Below is a small trained network, with its code and all its weights. Each question gives an input and a target symbol and asks what happens when units are switched off, that is, made to give their printed mean instead of their output.

import numpy as np


def w(rows, s, z=0):
    codes = np.array(rows[::2]) - 128.0
    scale = np.full(codes.shape[1], s)
    scale[-1] = z or s
    return codes * scale


def softmax(a):
    e = np.exp(a - a.max(-1, keepdims=True))
    return e / e.sum(-1, keepdims=True)


def log_softmax(a):
    a = a - a.max(-1, keepdims=True)
    return a - np.log(np.exp(a).sum(-1, keepdims=True))


def net(x, mask):
    ids = ['ΞΠΨγεζημσω'.index(c) for c in x.split()]
    T = len(ids)
    res = E[ids] + P[:T]
    u = 0
    for l in range(2):
        r = res
        for j in range(3):
            rows = slice(2 * j, 2 * j + 2)
            q, k, v = (r @ M[l][rows].T for M in (Q, K, V))
            z = softmax(np.where(np.tri(T) > 0, q @ k.T / 2**0.5, -1e9)) @ v
            o = O[l][rows]
            res = res + np.where(mask[u + j], z, o[:, -1]) @ o[:, :-1]
        u += 3
    return log_softmax(res[-1] @ U[:, :-1].T + U[:, -1])


Q, K, V, O = {}, {}, {}, {}
E = w([
[70,116,134,149,192],'Ξ',
[68,150,106,101,141],'Π',
[128,111,115,71,132],'Ψ',
[117,113,148,80,134],'γ',
[84,83,121,159,133],'ε',
[90,61,80,89,50],'ζ',
[176,101,116,45,77],'η',
[214,193,155,126,151],'μ',
[148,189,194,136,255],'σ',
[114,34,228,142,121],'ω',
],0.012)
P = w([
[81,152,183,127,89],'0',
[135,167,98,122,199],'1',
[204,120,141,195,106],'2',
[29,97,61,146,90],'3',
[177,141,71,119,227],'4',
[252,124,153,202,82],'5',
],0.016)
Q[0] = w([
[142,129,170,174,114],'L0H1',
[195,146,121,121,140],'L0H1',
[162,143,144,107,149],'L0H2',
[95,98,140,145,114],'L0H2',
[151,130,133,163,109],'L0H3',
[3,111,103,134,128],'L0H3',
],0.017)
K[0] = w([
[150,145,208,209,168],'L0H1',
[90,180,184,153,88],'L0H1',
[117,162,117,75,129],'L0H2',
[159,171,141,171,89],'L0H2',
[88,159,191,138,131],'L0H3',
[193,118,76,254,143],'L0H3',
],0.012)
V[0] = w([
[84,138,206,103,119],'L0H1',
[143,141,125,169,91],'L0H1',
[116,78,90,147,156],'L0H2',
[49,142,108,46,128],'L0H2',
[216,173,110,29,103],'L0H3',
[104,248,136,165,198],'L0H3',
],0.012)
O[0] = w([
[144,181,119,147,143,243],'L0H1',
[71,134,108,81,36,133],'L0H1',
[88,156,84,151,132,143],'L0H2',
[58,38,88,128,117,250],'L0H2',
[253,41,132,169,94,3],'L0H3',
[196,137,154,21,71,78],'L0H3',
],0.011,0.0027)
Q[1] = w([
[223,185,125,59,170],'L1H1',
[96,217,98,87,197],'L1H1',
[69,77,103,169,121],'L1H2',
[128,32,132,176,108],'L1H2',
[255,151,165,98,168],'L1H3',
[107,45,97,130,103],'L1H3',
],0.0086)
K[1] = w([
[198,169,187,126,191],'L1H1',
[165,177,239,211,88],'L1H1',
[38,171,75,198,94],'L1H2',
[180,195,99,191,40],'L1H2',
[100,99,254,120,119],'L1H3',
[112,92,93,45,160],'L1H3',
],0.0089)
V[1] = w([
[157,124,1,56,170],'L1H1',
[64,114,181,130,33],'L1H1',
[136,96,182,73,148],'L1H2',
[108,150,209,179,22],'L1H2',
[186,188,140,192,40],'L1H3',
[81,137,241,135,66],'L1H3',
],0.0073)
O[1] = w([
[65,56,66,37,115,118],'L1H1',
[167,105,204,109,216,207],'L1H1',
[196,157,79,144,77,91],'L1H2',
[181,107,13,3,248,132],'L1H2',
[44,149,52,133,140,1],'L1H3',
[126,117,41,244,101,115],'L1H3',
],0.0063,0.0065)
U = w([
[71,155,133,94,115,13],'Ξ',
[92,84,103,34,158,254],'Π',
[168,88,186,152,144,163],'Ψ',
[115,105,149,125,84,224],'γ',
[107,157,2,127,157,122],'ε',
[62,71,87,185,101,114],'ζ',
[153,54,103,185,115,30],'η',
[184,132,112,133,117,78],'μ',
[128,152,173,89,88,108],'σ',
[122,163,78,166,146,80],'ω',
],0.0093,0.0025)

Each question gives the input, a string of symbols that net reads in full, and the target symbol t.
The units are the heads (2 rows each of Q, K, V and O). Each row of codes is followed by its name. A weight is (code - 128) times the scale printed after its matrix; where a second scale follows, it is the last column's (O and U).
mask holds one flag per head, layer by layer. A switched-off head (its flag False) gives its mean, the last column of its rows in O, instead of its output. The means were averaged over made-up inputs and are rounded, as every weight is.
A unit's drop is (log p(t) with every unit on - log p(t) with that unit switched off) / (log p(t) with every unit on - log p(t) with every unit switched off).
The circuit of an input: a set's keep is (log p(t) with only the set's units on - log p(t) with every unit switched off) / (log p(t) with every unit on - log p(t) with every unit switched off). Starting from all 6 units, units are removed one at a time, each time the one whose removal leaves the highest keep (on an exact tie, the one counted first), for as long as the keep stays at least 0.8.
circuit, biggest first: the units of the circuit, biggest drop first
most important unit: the unit with the biggest drop
heads that matter: for each layer, one digit per head in row order, 1 if its drop is at least 0.15 and else 0, layers parted by /
input Π σ ζ σ, target ζ: most important unit => L0H3
input ω ζ ω, target ω: circuit, biggest first => [L0H2 L0H3 L1H3]
input η ζ Π ε, target Π: circuit, biggest first => [L1H3 L0H3]
input η ζ ζ μ Π ω, target η: heads that matter => 001 / 100
input Π γ ω μ, target ω: circuit, biggest first => [L0H2 L1H1 L0H3]
input γ ζ μ Ξ, target μ: heads that matter => 011 / 000
input ζ γ ω ζ, target ω: circuit, biggest first => [L0H2 L0H3]
input Ξ ζ σ Ξ, target σ: circuit, biggest first => [L0H2 L0H3]
input ζ σ ζ, target Ψ: heads that matter => 011 / 100
input ω Ψ η ζ μ Π, target ω: circuit, biggest first => [L0H1 L0H3]
input ζ ζ ω Ψ Ξ, target Ψ: circuit, biggest first => [L1H1 L0H1]
input μ σ γ, target μ: circuit, biggest first => [L0H3 L1H2]
input Ξ ζ Ξ Ξ, target Ξ: heads that matter => 011 / 000
input η ζ η, target η: heads that matter => 001 / 000
input γ ζ ω Ψ, target ω: heads that matter => 010 / 100
input μ ω ζ Ψ, target ζ: heads that matter => 001 / 010
input Π η μ Π, target μ: most important unit => L0H2
input Π μ μ γ, target μ: circuit, biggest first => [L0H2 L0H3]
input μ η Ξ γ, target Ξ: heads that matter => 011 / 001
input σ Ξ μ ζ μ, target ε: heads that matter => 011 / 001
input η ω γ μ Π γ, target η: most important unit => L0H3
